[[132 138 152 131 136]
 [142 142 147 129 129]
 [134 139 154 130 133]]
->
[[132 138]
 [142 142]]

[[128 152]
 [116 148]
 [109 146]
 [118 149]
 [132 154]]
->
[[128 152]
 [116 148]]

[[125 137]
 [129 126]
 [133 104]]
->
[[125 137]
 [129 126]]

[[126 119 107 119]
 [ 99 141 125 117]]
->
[[126 119]
 [ 99 141]]

[[122 133 138]
 [126 115 114]
 [130 141 145]
 [100 135 127]
 [116 118 137]]
->
[[122 133]
 [126 115]]

[[128 127 128 127]
 [127 127 126 127]
 [118 103 131 112]]
->
[[128 127]
 [127 127]]
---
[[124 115 125 121 126 143 122 144 128]
 [133 122 125 117 125 140 119 136 132]
 [128 122 123 125 132 134 129 138 131]
 [133 137 127 121 134 136 118 122 139]
 [129 133 132 128 124 122 125 119 127]
 [130 126 132 141 121 110 145 122 117]
 [129 127 127 120 134 149 116 133 137]
 [129 144 140 145 125 109 138 102 119]
 [120 128 132 135 126 121 131 125 121]]
->
[[128 132 131 139 127 117 137 119 121]
 [144 136 138 122 119 122 133 102 125]
 [122 119 129 118 125 145 116 138 131]
 [143 140 134 136 122 110 149 109 121]
 [126 125 132 134 124 121 134 125 126]
 [121 117 125 121 128 141 120 145 135]
 [125 125 123 127 132 132 127 140 132]
 [115 122 122 137 133 126 127 144 128]
 [124 133 128 133 129 130 129 129 120]]

[[128 125 124 130 111 125 123 121 125 143 128 127 128 120 143 124]
 [130 124 131 129 143 123 132 122 121 127 121 131 128 125 148 130]
 [119 125 118 130 128 128 119 116 125 135 122 131 130 137 128 125]
 [129 126 124 130 126 125 137 104 122 142 138 129 128 124 110 132]]
->
[[124 130 125 132]
 [143 148 128 110]
 [120 125 137 124]
 [128 128 130 128]
 [127 131 131 129]
 [128 121 122 138]
 [143 127 135 142]
 [125 121 125 122]
 [121 122 116 104]
 [123 132 119 137]
 [125 123 128 125]
 [111 143 128 126]
 [130 129 130 130]
 [124 131 118 124]
 [125 124 125 126]
 [128 130 119 129]]

[[126 129 123 135 124 152 113]
 [142 125 120 123 138 111 130]
 [114 126 130 119 111 109 128]]
->
[[113 130 128]
 [152 111 109]
 [124 138 111]
 [135 123 119]
 [123 120 130]
 [129 125 126]
 [126 142 114]]

[[133 131 127 127 125 129 128 126 128 129 129]
 [143 144 114 101 124 133 130 116 155 153 153]
 [114 118 126 132 131 126 125 133 129 126 126]
 [123 135 137 141 119 129 137 125 112 122 124]]
->
[[129 153 126 124]
 [129 153 126 122]
 [128 155 129 112]
 [126 116 133 125]
 [128 130 125 137]
 [129 133 126 129]
 [125 124 131 119]
 [127 101 132 141]
 [127 114 126 137]
 [131 144 118 135]
 [133 143 114 123]]

[[135 120 114 131 125 143]
 [126 113 140 124 147 132]
 [134 125 115 129 123 140]
 [127 144 123 131 112 118]
 [129 140 120 131 113 124]
 [124 129 140 126 135 119]
 [128 116 133 124 141 134]
 [122 135 146 125 132 112]
 [133 121 116 130 127 142]
 [136 120 112 129 124 146]
 [126 119 137 125 140 129]
 [124 112 143 123 149 131]]
->
[[143 132 140 118 124 119 134 112 142 146 129 131]
 [125 147 123 112 113 135 141 132 127 124 140 149]
 [131 124 129 131 131 126 124 125 130 129 125 123]
 [114 140 115 123 120 140 133 146 116 112 137 143]
 [120 113 125 144 140 129 116 135 121 120 119 112]
 [135 126 134 127 129 124 128 122 133 136 126 124]]

[[144 108 135]
 [123 116 147]
 [145 132 147]
 [153 112 135]
 [123 128 150]
 [122 118 146]]
->
[[135 147 147 135 150 146]
 [108 116 132 112 128 118]
 [144 123 145 153 123 122]]

[[127 110 102]
 [112 126 124]
 [123 135 150]
 [127 151 132]
 [109 129 106]]
->
[[102 124 150 132 106]
 [110 126 135 151 129]
 [127 112 123 127 109]]
---
[[111 130 137 146]
 [123 124 128 106]]
->
[146 128]

[[123 121 125 122]
 [122 146 123 124]
 [118 151 119 124]
 [113 139 114 119]]
->
[122 123 151 113]

[[139 122 126 131]
 [133 129 135 154]
 [130 129 128 137]
 [130 129 126 143]]
->
[131 135 129 130]

[[137 126]
 [113 150]
 [115 141]
 [116 109]
 [139 124]]
->
[126 113]

[[131 107 142]
 [129 118 115]
 [126 153 125]
 [123 134 111]]
->
[142 118 126]

[[122 138 152 127]
 [119 137 144 123]
 [113 132 147 129]
 [134 128 126 126]
 [137 136 132 131]]
->
[127 144 132 134]

[[135 129 118]
 [114 142 150]
 [139 137 123]
 [128 117 122]
 [119 143 135]]
->
[118 142 139]

[[123 142]
 [144 109]
 [130 104]
 [111 117]]
->
[142 144]

[[113 151 130 149 151]
 [131 139 146 127 152]
 [112 133 143 119 146]
 [125 138 113 149 155]
 [112 136 123 119 128]]
->
[151 127 143 138 112]
